Each row is followed by one of two labels, saying whether the row has a hidden trait. Each part has a new trait and two new labels.
In the rows, 128 means zero.
[102 173 103 105 130  67 155 136 135 187 132 126 141 128 167  74 133 124
 127 127 144  56 127 132 146 132] => fuve
[136  55 120 173 135 173  92 114 131  30 124 105 115 135 105 100 115 148
 136 125 140 184 136 156 103 133] => fati
[ 89 137 142 137 140 130  78 125 127 152 128 131 146 125 160  69 122 121
 129 127 158 149 111 169 136 134] => fuve
[ 47  93 133 178 138 195 126 119 111 119 136 130 134 125  98 100 124 152
 114 133 144 139 119 141 131 136] => fati
[ 61  85 122 187 141 192 116 122 110 109 134 129 134 125 116  93 122 154
 117 134 146 140 116 155 129 139] => fati
[103 145 155 127 134 115  55 119 145 145 127 127 145 130 155  52 123 107
 137 121 161 174 115 170 131 126] => fuve
[115 134 137 133 136 122  85 132 126 137 125 132 138 123 162 106 125 120
 131 128 140 145 114 162 134 134] => fuve
[ 61  97 111 174 128 184 189 120 116 121 141 125 121 130  71 117 131 166
 111 133 128 110 135 110 128 130] => fati
[ 85  86 144 176 136 187  97 114 122  90 131 126 128 130 103  97 120 141
 124 129 143 172 123 152 118 132] => fati
[ 96 184 125 102 127  85 150 132 131 202 134 137 142 123 151 106 136 119
 122 128 133  72 123 120 147 127] => fuve
[116 136 151 129 135 109  61 120 144 131 127 123 142 132 154  60 120 112
 140 121 158 155 119 168 126 127] => fuve
[ 46  83 141 192 140 204  98 113 114 110 136 127 134 128 101  84 120 151
 117 131 152 167 117 162 128 135] => fati
[118 140 147 130 136 130  68 131 126 144 124 135 142 123 167 102 124 114
 131 127 144 153 111 165 136 133] => fuve
[ 90 141 144 141 140 126  70 127 125 149 128 132 148 123 170  83 121 118
 129 127 154 144 109 172 140 136] => fuve
[ 69  74 116 193 142 205 127 122 107  94 134 123 129 127 110 100 121 163
 117 136 141 139 122 151 126 141] => fati
[ 46 114  88 167 135 157 183 128 111 143 140 124 133 126 112  90 131 168
 111 137 142  62 128 122 139 141] => fati
[128 172  95  98 128  61 162 136 136 181 130 125 137 129 160  87 135 123
 129 128 136  54 132 121 142 133] => fuve
[133 181 110  88 124  76 166 142 130 187 130 135 134 123 159 142 137 125
 125 129 122  64 129 106 147 127] => fuve
[ 68 123  89 156 133 154 197 136 106 151 139 131 130 122 118 123 134 162
 112 137 125  55 129 112 141 141] => fati
[119 174  93  94 132  53 151 137 139 179 130 120 140 131 176  64 132 126
 132 126 146  56 130 134 143 134] => fuve
[ 82 114  83 158 135 154 188 133 109 130 137 123 125 128 119 122 132 166
 113 136 127  64 132 118 134 141] => fati
[154 137 106 113 137  98 106 145 120 129 121 129 136 121 194 128 126 123
 133 131 127 107 117 156 136 140] => fuve
[120  65 101 178 139 198 133 137  97  69 127 127 122 120 137 162 123 159
 119 138 116 134 121 144 125 145] => fati
[118 150 134 123 134 125  99 136 122 165 126 138 143 119 168 122 128 117
 126 130 135 127 113 147 141 133] => fuve
[ 76  62 105 194 145 186 106 121 114  78 130 112 129 132 132  65 117 162
 124 133 153 138 123 172 120 147] => fati
[107  72 121 181 138 200 119 131 103  79 129 130 126 121 122 156 123 153
 119 136 122 151 119 146 125 140] => fati
[ 47  85 131 191 143 183 103 114 122  97 134 120 136 130 117  52 117 149
 122 129 163 155 120 168 127 138] => fati
[ 51 117 129 162 128 171 167 113 122 140 141 129 128 130  75  99 131 154
 113 131 140 110 130 112 130 127] => fati
[105  59 130 186 137 186  90 114 125  53 127 114 123 134 107  96 116 151
 130 127 144 180 129 161 110 135] => fati
[ 87 181 103 108 129  89 174 140 119 207 136 135 140 121 153 105 139 134
 117 133 132  43 124 112 154 134] => fuve
[ 99 142 145 134 136 137  93 133 118 160 131 140 145 119 162 112 126 120
 125 130 136 135 110 156 142 135] => fuve
[ 81 139 145 143 137 139  91 128 123 164 131 137 147 121 158  86 125 121
 124 129 151 137 110 160 141 135] => fuve
[ 82 148 154 135 135 123  81 122 133 164 130 134 146 126 149  79 124 113
 125 126 157 153 114 159 137 129] => fuve
[ 16  76 168 207 137 223  94  99 123 105 139 127 134 132  62  57 118 159
 117 127 166 192 119 155 121 128] => fati
[188 171 108  69 125  39 126 139 146 152 121 122 130 131 179 116 131 105
 142 123 124  87 135 123 133 126] => fuve
[ 88 178  96 109 134  86 164 140 122 203 135 133 147 122 170  77 134 135
 119 132 144  35 120 128 154 139] => fuve
[ 44  67 144 202 138 204  95 102 127  80 135 116 130 136  73  57 117 154
 123 127 163 190 126 160 115 131] => fati
[183 123 118 112 134  91  76 132 140  99 116 116 132 131 182 114 120 114
 144 123 133 143 126 164 120 133] => fuve
[ 81  95 109 183 142 216 147 143  83 124 133 143 132 110 140 169 128 159
 105 142 116 105 110 139 142 147] => fati
[ 12 204 144 128 130 133 175 132 108 255 146 160 155 111 127 106 143 131
 100 136 146  56 107 106 170 130] => fuve
[ 11  70 138 213 144 213  98 104 119 104 139 119 138 133  88  29 116 161
 118 129 175 179 118 172 124 137] => fati
[ 83 175 124 118 129 100 149 128 131 204 137 134 142 126 135  80 135 127
 119 128 148  79 124 123 147 129] => fuve
[ 90 189 133 105 127 101 157 135 125 214 134 144 143 119 143 120 137 118
 118 130 130  79 119 115 150 127] => fuve
[ 73  79 135 182 139 194 101 118 118  91 132 122 130 130 109  91 119 148
 123 130 149 176 121 157 122 135] => fati
[113  88 106 165 140 168 119 132 110  83 127 121 128 126 141 116 121 150
 126 134 133 129 124 154 125 141] => fati
[138 185 101  83 126  62 168 145 125 188 129 133 136 122 167 130 138 119
 124 130 122  45 127 111 146 131] => fuve
[ 90 174 109 111 127  97 185 137 122 202 136 137 137 123 138 112 138 132
 116 132 129  49 127 107 149 131] => fuve
[105 155 129 121 138 101  85 133 129 164 127 131 149 123 182  71 124 117
 131 127 152 126 111 167 142 136] => fuve
[ 27  57 125 212 149 204  85 107 121  70 136 113 136 135 106  24 112 164
 124 129 175 170 121 184 119 141] => fati
[117 146 140 122 134 106  88 127 136 135 126 128 140 128 167  84 124 113
 136 124 147 144 120 157 133 130] => fuve
[122 112  63 142 132 130 192 140 110 121 133 114 122 126 139 132 133 163
 118 136 117  41 136 115 134 143] => fati
[131 153 130 119 135 117  99 144 118 157 126 139 142 117 185 130 128 116
 128 131 128 117 109 149 144 135] => fuve
[ 75 104  90 163 135 161 181 129 111 127 137 122 128 126 112 108 130 165
 114 135 133  75 132 118 133 139] => fati
[112 109  82 144 131 159 219 144  96 128 135 130 120 120 127 178 136 169
 109 141 104  35 133  99 137 143] => fati
[ 66 142 184 150 134 153  49 110 134 159 130 137 147 128 125  56 121 107
 130 122 168 204 109 167 132 122] => fuve
[ 97 184  90 103 130  76 188 143 124 204 135 132 141 123 169  95 139 136
 119 132 133  26 126 116 153 135] => fuve
[  1  77 151 225 146 231 109 105 109 126 144 129 139 127  73  45 118 166
 108 133 169 169 114 161 132 137] => fati
[ 80 122  86 148 131 157 202 136 108 152 140 131 126 122 117 135 135 163
 109 138 121  48 130 106 140 139] => fati
[ 67 130 145 147 142 112  57 116 141 139 128 120 149 133 163  14 117 120
 135 122 180 163 114 184 130 133] => fuve
[ 14  62 109 223 152 217 110 118 103  95 137 120 140 126 124  45 116 173
 114 136 165 145 113 179 132 150] => fati
[ 87  96  67 167 140 156 191 138 105 113 136 116 126 127 139 103 129 175
 115 138 132  51 131 130 133 149] => fati
[127  77 119 169 137 189 103 131 107  74 125 127 124 123 132 146 121 145
 125 134 122 157 122 151 121 139] => fati
[ 54 192 151 110 124  82 138 115 149 221 138 132 145 132 110  43 134 114
 124 122 164  98 125 123 146 118] => fuve
[ 61  70 131 196 140 211 102 113 118  79 133 119 129 131 100  84 118 154
 123 130 154 167 123 158 119 135] => fati
[130 127  51 138 133 169 253 172  63 159 135 151 123 100 165 255 146 170
  94 153  69   1 118  81 158 153] => fati
[ 59 111 100 160 130 159 190 124 117 133 140 124 128 128  92 107 132 160
 113 134 133  86 134 102 133 133] => fati
[124 173  97  96 129  79 163 141 127 192 130 132 137 124 168 111 135 127
 125 131 128  57 126 121 146 134] => fuve
[ 69 180 113 112 131  66 152 123 144 194 136 120 144 134 145  25 132 130
 127 124 166  63 130 136 142 129] => fuve
[129 197 102  82 128  62 164 146 127 214 130 135 142 123 183 121 138 120
 125 130 126  40 124 116 153 132] => fuve
[104  95  91 157 131 159 184 129 113 105 135 120 119 130 106 130 131 163
 118 134 122  87 137 116 126 137] => fati
[ 75  62 114 194 142 184 100 116 120  59 130 111 128 134 123  67 116 158
 127 129 152 160 126 169 115 142] => fati
[118 152 124 121 137 106  96 136 124 155 126 131 145 122 183  96 125 119
 129 129 142 118 114 159 140 138] => fuve
[ 51 179 146 118 128  78 127 110 157 204 137 124 146 136 116  14 131 120
 129 121 173 108 130 131 139 119] => fuve
[122  98  62 148 134 141 208 142 104 109 133 120 119 125 132 152 134 171
 116 138 109  40 137 105 132 144] => fati
[106  67 123 181 137 182 110 118 122  61 129 116 123 133 106 101 118 155
 128 130 140 164 128 151 112 135] => fati
[ 89  45 107 193 143 184  96 117 122  40 128 108 123 136 121  72 113 161
 132 129 150 161 129 170 111 141] => fati
[ 40 105 107 166 130 150 180 110 131 132 141 114 125 139  72  62 129 162
 117 129 151  90 140 118 127 130] => fati
[107 141 146 132 134 123  76 122 134 144 127 130 140 127 147  85 123 116
 132 125 149 156 118 158 131 129] => fuve
[ 61 151 152 131 133 109  84 117 140 163 131 129 144 130 141  50 124 116
 131 123 164 142 119 156 135 127] => fuve
[ 76 177 140 107 122  86 150 119 144 199 134 132 141 131 120  77 135 118
 124 124 151  96 129 118 142 119] => fuve
